Below is a small trained network, with its code and all its weights. Each question gives an input and a class and asks what happens when units are switched off, that is, made to give their printed mean instead of their output.

import numpy as np


def w(rows, s, z=0):
    codes = np.array(rows[::2]) - 128.0
    scale = np.full(codes.shape[1], s)
    scale[-1] = z or s
    return codes * scale


def f(y):
    return y / 2 * (1 + np.tanh(0.7978845608 * (y + 0.044715 * y**3)))


def log_softmax(a):
    a = a - a.max(-1, keepdims=True)
    return a - np.log(np.exp(a).sum(-1, keepdims=True))


def net(x, mask):
    res = np.array(x, float).reshape(1, 5) / 4 @ E
    y = f(res @ A[0][:, :-1].T + A[0][:, -1])
    res = res + np.where(mask, y, B[0][:, -1]) @ B[0][:, :-1]
    return log_softmax(res[-1] @ U[:, :-1].T + U[:, -1])


A, B = {}, {}
E = w([
[159,228,233,222,199,66],'x0',
[25,115,67,190,251,157],'x1',
[176,170,165,4,224,218],'x2',
[129,130,125,130,127,129],'x3',
[195,108,41,77,204,2],'x4',
],0.0069)
A[0] = w([
[47,125,91,154,196,144,25],'N0',
[53,109,83,167,205,154,43],'N1',
[56,171,207,178,95,254,49],'N2',
[142,183,163,41,180,211,52],'N3',
[108,201,232,172,175,79,101],'N4',
[152,237,223,214,194,75,107],'N5',
[217,118,171,76,18,85,64],'N6',
[79,126,218,162,59,233,17],'N7',
[209,150,187,71,4,135,65],'N8',
[96,105,86,207,48,46,47],'N9',
[43,109,75,165,210,181,85],'N10',
[165,97,86,97,183,32,58],'N11',
[111,70,66,79,80,166,72],'N12',
[33,93,92,154,211,137,78],'N13',
[196,126,54,91,204,6,5],'N14',
[178,180,133,26,218,163,72],'N15',
[180,148,149,49,197,194,56],'N16',
[65,124,91,180,195,187,43],'N17',
[76,65,71,68,82,186,85],'N18',
[97,99,90,208,64,24,37],'N19',
[86,59,49,61,92,191,101],'N20',
[143,203,197,182,179,90,79],'N21',
],0.007,0.0019)
B[0] = w([
[161,142,183,103,178,79,186],'N0',
[169,155,194,108,196,68,199],'N1',
[73,222,28,51,58,98,224],'N2',
[31,83,157,185,121,185,210],'N3',
[218,53,57,133,99,159,214],'N4',
[235,46,53,145,78,164,254],'N5',
[163,158,220,117,253,62,218],'N6',
[48,236,46,27,58,81,211],'N7',
[171,167,218,98,249,29,225],'N8',
[21,87,203,198,151,207,213],'N9',
[172,149,201,108,187,63,215],'N10',
[50,201,51,69,48,107,213],'N11',
[229,59,91,143,108,149,191],'N12',
[179,158,195,106,194,64,211],'N13',
[32,244,32,27,32,108,252],'N14',
[25,93,178,216,110,202,232],'N15',
[33,77,203,215,103,197,209],'N16',
[150,162,169,106,187,85,191],'N17',
[228,62,58,142,102,138,205],'N18',
[12,85,199,211,117,219,217],'N19',
[240,68,74,153,93,164,219],'N20',
[229,43,62,146,81,160,205],'N21',
],0.0068)
U = w([
[248,48,35,142,97,167,186],'0',
[51,247,32,58,73,112,250],'1',
[17,81,199,203,127,211,26],'2',
[190,172,218,100,207,45,17],'3',
],0.012,0.0017)

Each question gives the input, the list of numbers given to net, and the class t.
The units are the neurons (one row each of A and B). Each row of codes is followed by its name. A weight is (code - 128) times the scale printed after its matrix; where a second scale follows, it is the last column's (A, B and U).
mask holds one flag per neuron, in row order. A switched-off neuron (its flag False) gives its mean, the last column of its row in B, instead of its output. The means were averaged over made-up inputs and are rounded, as every weight is.
A unit's drop is (log p(t) with every unit on - log p(t) with that unit switched off) / (log p(t) with every unit on - log p(t) with every unit switched off).
The circuit of an input: a set's keep is (log p(t) with only the set's units on - log p(t) with every unit switched off) / (log p(t) with every unit on - log p(t) with every unit switched off). Starting from the 12 units with the biggest drops (on a tie, the unit counted first), units are removed one at a time, each time the one whose removal leaves the highest keep (on an exact tie, the one counted first), for as long as the keep stays at least 0.8.
units of the circuit, in order: the units of the circuit, biggest drop first
unit that matters most: the unit with the biggest drop
top k neurons: the k neurons with the biggest drops, biggest first
drop of u: that unit's drop, to one decimal
input [-5,-7,6,2,-7], class 1: units of the circuit, in order -> N7
input [7,7,3,-1,7], class 0: top 3 neurons -> N5, N21, N4
input [-5,1,6,4,-7], class 1: top 2 neurons -> N2, N7
input [8,8,-5,-5,-7], class 0: top 3 neurons -> N5, N4, N21
input [-5,-2,-3,-4,6], class 1: top 2 neurons -> N14, N11
input [-5,-3,-3,-1,7], class 1: top 2 neurons -> N14, N11
input [2,-4,5,-8,-5], class 1: top 4 neurons -> N7, N2, N19, N9
input [2,1,-6,8,6], class 1: top 2 neurons -> N14, N11
input [5,3,-5,0,-3], class 0: top 2 neurons -> N5, N4
input [-3,-8,6,3,-4], class 3: top 2 neurons -> N8, N6
input [7,-8,-8,-4,-1], class 2: top 2 neurons -> N19, N9
input [5,-2,-6,6,1], class 2: top 4 neurons -> N19, N9, N20, N18
input [1,5,5,8,4], class 2: top 4 neurons -> N15, N16, N8, N2
input [-5,7,4,6,-6], class 3: top 2 neurons -> N10, N14
input [6,4,3,4,6], class 0: units of the circuit, in order -> N5
input [8,-1,-8,4,1], class 0: top 4 neurons -> N5, N4, N21, N15
input [-3,7,4,0,-5], class 3: drop of N10 -> 0.1
input [-4,8,3,1,5], class 3: drop of N20 -> 0.0
input [-3,8,7,-3,-6], class 3: drop of N1 -> 0.3
input [6,2,-2,6,6], class 0: drop of N7 -> 0.3
input [-5,8,4,-3,-6], class 3: unit that matters most -> N10
